Here is a tiny trained network, its code and every weight. The questions are about switching its units off for an input and a class, where a switched-off unit gives its printed mean instead of its output.

import numpy as np


def w(rows, s, z=0):
    codes = np.array(rows[::2]) - 128.0
    scale = np.full(codes.shape[1], s)
    scale[-1] = z or s
    return codes * scale


def f(y):
    return np.maximum(y, 0)


def log_softmax(a):
    a = a - a.max(-1, keepdims=True)
    return a - np.log(np.exp(a).sum(-1, keepdims=True))


def net(x, mask):
    res = np.array(x, float).reshape(1, 5) / 4 @ E
    y = f(res @ A[0][:, :-1].T + A[0][:, -1])
    res = res + np.where(mask, y, B[0][:, -1]) @ B[0][:, :-1]
    return log_softmax(res[-1] @ U[:, :-1].T + U[:, -1])


A, B = {}, {}
E = w([
[120,8,85,200,101,166],'x0',
[74,75,101,79,248,141],'x1',
[182,167,138,146,164,156],'x2',
[145,106,154,127,123,94],'x3',
[59,120,115,213,142,44],'x4',
],0.013)
A[0] = w([
[113,184,152,103,159,89,108],'neuron 1',
[133,79,141,186,153,166,48],'neuron 2',
[102,65,157,93,209,111,4],'neuron 3',
[98,143,84,209,163,63,111],'neuron 4',
[102,123,92,106,246,149,110],'neuron 5',
[125,78,128,176,101,159,40],'neuron 6',
],0.012,0.0039)
B[0] = w([
[23,80,151,52,160,139,207],'neuron 1',
[50,202,150,91,255,126,194],'neuron 2',
[199,169,123,171,134,24,213],'neuron 3',
[206,59,64,76,133,140,234],'neuron 4',
[137,136,63,170,84,49,255],'neuron 5',
[104,165,226,99,183,73,208],'neuron 6',
],0.0099,0.011)
U = w([
[18,105,142,120,184,64,2],'0',
[131,142,101,203,56,13,94],'1',
[178,2,42,70,130,120,175],'2',
[105,73,84,142,119,73,238],'3',
],0.0085,0.0031)

Each question gives the input, the list of numbers given to net, and the class t.
The units are the neurons (one row each of A and B). Each row of codes is followed by its name. A weight is (code - 128) times the scale printed after its matrix; where a second scale follows, it is the last column's (A, B and U).
mask holds one flag per neuron, in row order. A switched-off neuron (its flag False) gives its mean, the last column of its row in B, instead of its output. The means were averaged over made-up inputs and are rounded, as every weight is.
A unit's drop is (log p(t) with every unit on - log p(t) with that unit switched off) / (log p(t) with every unit on - log p(t) with every unit switched off).
The circuit of an input: a set's keep is (log p(t) with only the set's units on - log p(t) with every unit switched off) / (log p(t) with every unit on - log p(t) with every unit switched off). Starting from all 6 units, units are removed one at a time, each time the one whose removal leaves the highest keep (on an exact tie, the one counted first), for as long as the keep stays at least 0.8.
circuit, biggest first: the units of the circuit, biggest drop first
k most important neurons: the k neurons with the biggest drops, biggest first
drop when u is switched off: that unit's drop, to one decimal
input [-1,7,-4,6,2], class 1: circuit, biggest first -> [neuron 3]
input [2,6,-1,-7,3], class 1: 2 most important neurons -> [neuron 5; neuron 3]
input [1,-6,7,0,6], class 3: 3 most important neurons -> [neuron 4; neuron 5; neuron 3]
input [4,7,2,1,4], class 1: 3 most important neurons -> [neuron 3; neuron 5; neuron 1]
input [-2,0,2,-4,5], class 2: circuit, biggest first -> [neuron 4; neuron 6]
input [8,1,-8,-5,-7], class 0: circuit, biggest first -> [neuron 6; neuron 2]
input [2,7,-7,0,-6], class 1: 3 most important neurons -> [neuron 3; neuron 5; neuron 4]
input [-3,5,5,1,6], class 2: 2 most important neurons -> [neuron 4; neuron 1]
input [3,7,7,-2,-3], class 1: circuit, biggest first -> [neuron 5; neuron 3]
input [5,4,-1,6,-1], class 0: 2 most important neurons -> [neuron 2; neuron 4]
input [-7,-6,-7,1,0], class 0: 4 most important neurons -> [neuron 1; neuron 5; neuron 3; neuron 4]
input [8,-7,2,-6,6], class 0: circuit, biggest first -> [neuron 6; neuron 2]
input [-5,6,2,0,1], class 1: 3 most important neurons -> [neuron 5; neuron 3; neuron 2]
input [8,0,-1,3,4], class 0: circuit, biggest first -> [neuron 2]
input [6,7,0,1,7], class 1: 4 most important neurons -> [neuron 3; neuron 5; neuron 1; neuron 6]
input [4,6,-1,6,4], class 1: 2 most important neurons -> [neuron 3; neuron 5]
input [-3,8,6,-5,-1], class 1: 2 most important neurons -> [neuron 5; neuron 3]
input [-6,6,-7,2,-2], class 3: 4 most important neurons -> [neuron 5; neuron 2; neuron 1; neuron 6]
input [8,-6,5,-1,-8], class 0: 3 most important neurons -> [neuron 6; neuron 2; neuron 4]
input [6,2,5,-3,7], class 2: circuit, biggest first -> [neuron 4]
input [-1,-6,3,-1,8], class 2: drop when neuron 4 is switched off -> 0.6
input [6,3,-6,8,8], class 2: drop when neuron 4 is switched off -> 3.7
input [-4,-3,-7,0,8], class 2: drop when neuron 5 is switched off -> 0.0
